Below are the code and all the weights of a small trained network. Each question names an input and a class and asks about switching units off, where a switched-off unit gives its printed mean instead of its output.

import numpy as np


def w(rows, s, z=0):
    codes = np.array(rows[::2]) - 128.0
    scale = np.full(codes.shape[1], s)
    scale[-1] = z or s
    return codes * scale


def norm(h):
    return h / np.sqrt((h * h).mean(-1, keepdims=True) + 1e-5)


def f(y):
    return np.maximum(y, 0)


def log_softmax(a):
    a = a - a.max(-1, keepdims=True)
    return a - np.log(np.exp(a).sum(-1, keepdims=True))


def net(x, mask):
    res = np.array(x, float).reshape(1, 5) / 4 @ E
    u = 0
    for l in range(2):
        y = f(norm(res) @ A[l][:, :-1].T + A[l][:, -1])
        res = res + np.where(mask[u : u + 15], y, B[l][:, -1]) @ B[l][:, :-1]
        u += 15
    return log_softmax(norm(res)[-1] @ U[:, :-1].T + U[:, -1])


A, B = {}, {}
E = w([
[97,92,162,87,36],'x0',
[45,105,215,138,189],'x1',
[254,81,222,76,143],'x2',
[130,130,129,130,128],'x3',
[135,16,93,139,137],'x4',
],0.0046)
A[0] = w([
[129,138,135,146,195,92],'L0N0',
[103,107,140,130,154,184],'L0N1',
[130,115,107,85,12,91],'L0N2',
[53,132,67,154,149,26],'L0N3',
[152,78,125,107,147,140],'L0N4',
[107,60,68,169,138,62],'L0N5',
[111,254,175,74,119,166],'L0N6',
[168,165,91,86,66,27],'L0N7',
[166,142,110,157,254,103],'L0N8',
[124,26,107,149,125,151],'L0N9',
[73,134,201,146,177,2],'L0N10',
[70,107,165,81,102,122],'L0N11',
[59,148,41,155,68,38],'L0N12',
[150,164,30,134,228,77],'L0N13',
[171,156,53,134,109,83],'L0N14',
],0.011,0.0028)
B[0] = w([
[127,115,113,146,88,175],'L0N0',
[167,55,72,124,128,180],'L0N1',
[122,104,155,156,79,228],'L0N2',
[194,204,193,109,169,217],'L0N3',
[141,149,133,92,153,185],'L0N4',
[101,147,85,92,140,199],'L0N5',
[99,83,55,43,127,237],'L0N6',
[101,96,111,157,171,187],'L0N7',
[109,114,167,115,33,224],'L0N8',
[87,156,57,67,116,225],'L0N9',
[150,77,64,194,149,198],'L0N10',
[148,116,120,186,42,197],'L0N11',
[133,203,198,122,158,255],'L0N12',
[90,114,147,126,46,229],'L0N13',
[110,1,115,174,181,206],'L0N14',
],0.0089,0.006)
A[1] = w([
[182,137,125,4,187,237],'L1N0',
[118,108,207,208,69,68],'L1N1',
[100,107,96,229,70,182],'L1N2',
[168,109,172,67,168,50],'L1N3',
[102,137,105,148,168,214],'L1N4',
[106,130,80,69,146,42],'L1N5',
[31,91,169,96,151,109],'L1N6',
[244,129,172,141,96,58],'L1N7',
[2,178,73,252,143,177],'L1N8',
[177,150,225,101,150,169],'L1N9',
[188,153,141,146,29,163],'L1N10',
[204,121,179,97,160,55],'L1N11',
[145,100,100,104,149,124],'L1N12',
[210,52,91,89,49,251],'L1N13',
[151,103,115,241,190,152],'L1N14',
],0.0078,0.0031)
B[1] = w([
[28,140,82,156,148,173],'L1N0',
[95,154,11,61,103,157],'L1N1',
[165,149,157,180,127,192],'L1N2',
[116,184,175,82,159,137],'L1N3',
[77,118,116,131,216,151],'L1N4',
[152,143,45,81,100,149],'L1N5',
[154,104,73,127,100,158],'L1N6',
[89,133,136,108,153,140],'L1N7',
[181,72,222,117,155,194],'L1N8',
[69,232,74,201,193,146],'L1N9',
[50,140,125,192,86,172],'L1N10',
[108,237,245,170,183,135],'L1N11',
[153,175,147,156,152,150],'L1N12',
[123,211,171,164,194,254],'L1N13',
[65,79,3,167,186,143],'L1N14',
],0.0059,0.01)
U = w([
[72,136,105,156,146,255],'0',
[107,201,209,111,197,124],'1',
[90,118,154,170,32,89],'2',
[95,111,41,34,145,94],'3',
[159,39,118,196,189,105],'4',
[176,136,103,116,118,93],'5',
[254,130,143,78,111,34],'6',
],0.015,0.0097)

Each question gives the input, the list of numbers given to net, and the class t.
The units are the neurons (one row each of A and B). Each row of codes is followed by its name. A weight is (code - 128) times the scale printed after its matrix; where a second scale follows, it is the last column's (A, B and U).
mask holds one flag per neuron, layer by layer. A switched-off neuron (its flag False) gives its mean, the last column of its row in B, instead of its output. The means were averaged over made-up inputs and are rounded, as every weight is.
A unit's drop is (log p(t) with every unit on - log p(t) with that unit switched off) / (log p(t) with every unit on - log p(t) with every unit switched off).
The circuit of an input: a set's keep is (log p(t) with only the set's units on - log p(t) with every unit switched off) / (log p(t) with every unit on - log p(t) with every unit switched off). Starting from the 12 units with the biggest drops (on a tie, the unit counted first), units are removed one at a time, each time the one whose removal leaves the highest keep (on an exact tie, the one counted first), for as long as the keep stays at least 0.8.
units of the circuit, in order: the units of the circuit, biggest drop first
unit that matters most: the unit with the biggest drop
top k neurons: the k neurons with the biggest drops, biggest first
top k neurons in layer l: the k neurons of layer l with the biggest drops, biggest first
input [-7,-8,2,-4,8], class 3: unit that matters most : L0N9
input [-5,-5,-1,3,0], class 2: top 2 neurons : (L0N13 L0N8)
input [5,-8,5,7,0], class 4: units of the circuit, in order : (L0N7 L0N14)
input [2,7,6,0,-5], class 4: top 3 neurons : (L0N10 L0N12 L0N3)
input [-4,-6,4,-3,-4], class 4: top 2 neurons in layer 0 : (L0N14 L0N9)
input [-7,-7,6,-8,1], class 0: top 3 neurons in layer 0 : (L0N6 L0N1 L0N10)
input [-8,0,-6,-3,-7], class 2: top 4 neurons : (L0N13 L0N8 L1N13 L0N9)
input [3,6,-8,7,-2], class 1: units of the circuit, in order : (L0N3 L1N8)
input [4,-6,-4,4,4], class 4: top 3 neurons in layer 0 : (L0N14 L0N2 L0N6)
input [-5,0,4,8,8], class 0: top 2 neurons in layer 0 : (L0N6 L0N14)
input [6,-8,-6,6,-7], class 4: top 2 neurons : (L0N14 L0N7)
input [8,7,6,-5,-3], class 2: top 3 neurons in layer 0 : (L0N11 L0N3 L0N12)
input [7,-1,7,-7,-1], class 0: top 3 neurons in layer 1 : (L1N10 L1N8 L1N9)
input [8,6,7,2,-8], class 2: units of the circuit, in order : (L0N11)
input [-5,6,4,0,-5], class 4: top 3 neurons : (L0N10 L0N9 L0N12)
input [0,-2,8,8,-3], class 0: top 3 neurons in layer 1 : (L1N0 L1N9 L1N8)
input [-6,4,-4,-7,-8], class 3: units of the circuit, in order : (L0N6 L1N13)
input [-6,-3,-3,-1,5], class 2: top 3 neurons in layer 0 : (L0N13 L0N8 L0N6)
input [5,7,-3,-2,0], class 4: top 2 neurons : (L0N10 L0N8)
input [-7,2,6,-4,2], class 2: units of the circuit, in order : (L0N8)
input [7,-3,-7,-1,1], class 1: top 2 neurons : (L0N12 L0N3)
input [7,6,-3,6,-3], class 2: top 2 neurons in layer 0 : (L0N11 L0N14)
input [1,6,-8,-1,2], class 1: top 3 neurons in layer 0 : (L0N3 L0N12 L0N14)
input [-5,0,-7,6,4], class 1: top 3 neurons in layer 0 : (L0N3 L0N12 L0N6)
input [5,8,-8,0,1], class 1: top 4 neurons : (L0N3 L0N14 L0N12 L1N8)
input [-1,3,-8,-2,-8], class 1: top 3 neurons in layer 0 : (L0N12 L0N3 L0N9)
